Below are the code and all the weights of a small trained network. Each question names an input and a class and asks about switching units off, where a switched-off unit gives its printed mean instead of its output.

import numpy as np


def w(rows, s, z=0):
    codes = np.array(rows[::2]) - 128.0
    scale = np.full(codes.shape[1], s)
    scale[-1] = z or s
    return codes * scale


def f(y):
    return y / 2 * (1 + np.tanh(0.7978845608 * (y + 0.044715 * y**3)))


def log_softmax(a):
    a = a - a.max(-1, keepdims=True)
    return a - np.log(np.exp(a).sum(-1, keepdims=True))


def net(x, mask):
    res = np.array(x, float).reshape(1, 8) / 4 @ E
    y = f(res @ A[0][:, :-1].T + A[0][:, -1])
    res = res + np.where(mask, y, B[0][:, -1]) @ B[0][:, :-1]
    return log_softmax(res[-1] @ U[:, :-1].T + U[:, -1])


A, B = {}, {}
E = w([
[151,175,164,145,2,111,127,126,102],'x0',
[187,154,114,141,111,186,157,103,189],'x1',
[83,156,97,74,178,100,193,88,69],'x2',
[142,90,125,71,127,148,122,182,105],'x3',
[155,134,113,142,132,176,152,80,154],'x4',
[171,160,104,130,193,147,131,108,85],'x5',
[148,118,139,161,159,96,152,176,91],'x6',
[180,144,81,99,101,166,167,137,77],'x7',
],0.011)
A[0] = w([
[38,112,89,71,229,150,122,131,122,184],'N0',
[152,132,153,178,155,115,47,147,150,243],'N1',
[135,183,84,108,154,119,173,154,63,152],'N2',
[123,91,179,172,122,98,200,206,186,158],'N3',
[103,191,149,151,59,106,103,59,157,230],'N4',
[149,70,141,101,55,142,57,253,135,228],'N5',
[181,113,81,37,133,174,226,105,80,225],'N6',
[23,144,153,114,133,36,113,128,24,252],'N7',
[84,95,142,162,82,115,101,116,254,159],'N8',
[160,132,54,113,110,209,222,129,92,124],'N9',
[87,84,133,82,117,93,121,99,137,100],'N10',
[103,77,103,88,225,115,150,141,125,200],'N11',
],0.0093,0.003)
B[0] = w([
[214,151,204,164,128,135,32,2,149,212],'N0',
[117,109,21,165,105,89,105,94,129,188],'N1',
[130,55,108,158,32,73,154,139,120,194],'N2',
[123,116,136,157,128,83,121,114,115,179],'N3',
[138,70,140,162,209,157,166,92,223,208],'N4',
[235,104,239,110,163,55,42,65,106,255],'N5',
[91,112,106,163,128,31,222,176,142,237],'N6',
[87,15,80,87,7,54,159,152,110,252],'N7',
[130,146,154,173,152,194,141,78,211,220],'N8',
[50,82,122,51,101,62,159,122,187,216],'N9',
[117,81,128,121,121,89,68,178,109,153],'N10',
[141,153,180,172,162,171,56,25,190,202],'N11',
],0.008,0.012)
U = w([
[154,155,144,220,205,143,80,97,158,154],'0',
[137,133,104,78,114,120,155,153,95,89],'1',
[70,218,119,103,112,185,85,249,98,3],'2',
[148,157,102,119,161,169,141,142,102,125],'3',
[58,215,118,87,139,200,113,194,38,4],'4',
[61,91,39,158,82,94,208,139,139,148],'5',
[117,100,127,111,86,82,43,132,79,142],'6',
],0.014,0.0065)

Each question gives the input, the list of numbers given to net, and the class t.
The units are the neurons (one row each of A and B). Each row of codes is followed by its name. A weight is (code - 128) times the scale printed after its matrix; where a second scale follows, it is the last column's (A, B and U).
mask holds one flag per neuron, in row order. A switched-off neuron (its flag False) gives its mean, the last column of its row in B, instead of its output. The means were averaged over made-up inputs and are rounded, as every weight is.
A unit's drop is (log p(t) with every unit on - log p(t) with that unit switched off) / (log p(t) with every unit on - log p(t) with every unit switched off).
The circuit of an input: a set's keep is (log p(t) with only the set's units on - log p(t) with every unit switched off) / (log p(t) with every unit on - log p(t) with every unit switched off). Starting from all 12 units, units are removed one at a time, each time the one whose removal leaves the highest keep (on an exact tie, the one counted first), for as long as the keep stays at least 0.8.
circuit, biggest first: the units of the circuit, biggest drop first
top k neurons: the k neurons with the biggest drops, biggest first
drop when u is switched off: that unit's drop, to one decimal
input [-6,5,0,3,3,3,-1,5], class 5: circuit, biggest first : N6
input [-8,-7,3,1,0,2,-6,0], class 0: top 2 neurons : N11, N0
input [-6,2,6,1,-5,-7,4,-5], class 6: top 3 neurons : N7, N4, N10
input [0,3,7,8,2,0,-1,-8], class 0: top 3 neurons : N11, N0, N9
input [-7,-2,5,-5,-7,7,-4,3], class 6: top 3 neurons : N7, N0, N2
input [-6,7,3,-4,2,8,-8,2], class 5: top 4 neurons : N6, N9, N5, N8
input [5,-5,-7,4,-1,-8,-6,3], class 0: circuit, biggest first : N8, N7
input [-8,-7,-6,-5,-7,3,8,-8], class 6: top 3 neurons : N7, N4, N1
input [-5,4,-2,-1,-2,0,0,4], class 5: top 3 neurons : N5, N8, N0
input [4,-8,7,5,-8,2,2,7], class 5: top 2 neurons : N7, N6
input [-2,8,-5,2,-6,2,-7,7], class 1: top 2 neurons : N7, N5
input [8,6,-3,-2,-4,-5,4,5], class 0: top 2 neurons : N7, N4
input [-6,0,7,-4,4,-1,-5,2], class 0: top 2 neurons : N0, N11
input [-1,3,-7,6,8,1,4,3], class 6: circuit, biggest first : N4
input [2,4,-1,-5,0,5,2,1], class 5: top 4 neurons : N5, N0, N11, N8
input [-8,6,6,-1,6,8,5,6], class 5: top 2 neurons : N6, N9
input [6,7,7,2,-6,1,-1,-7], class 5: drop when N5 is switched off : 0.5
input [-2,-5,1,0,8,-3,3,-2], class 0: drop when N0 is switched off : 0.1
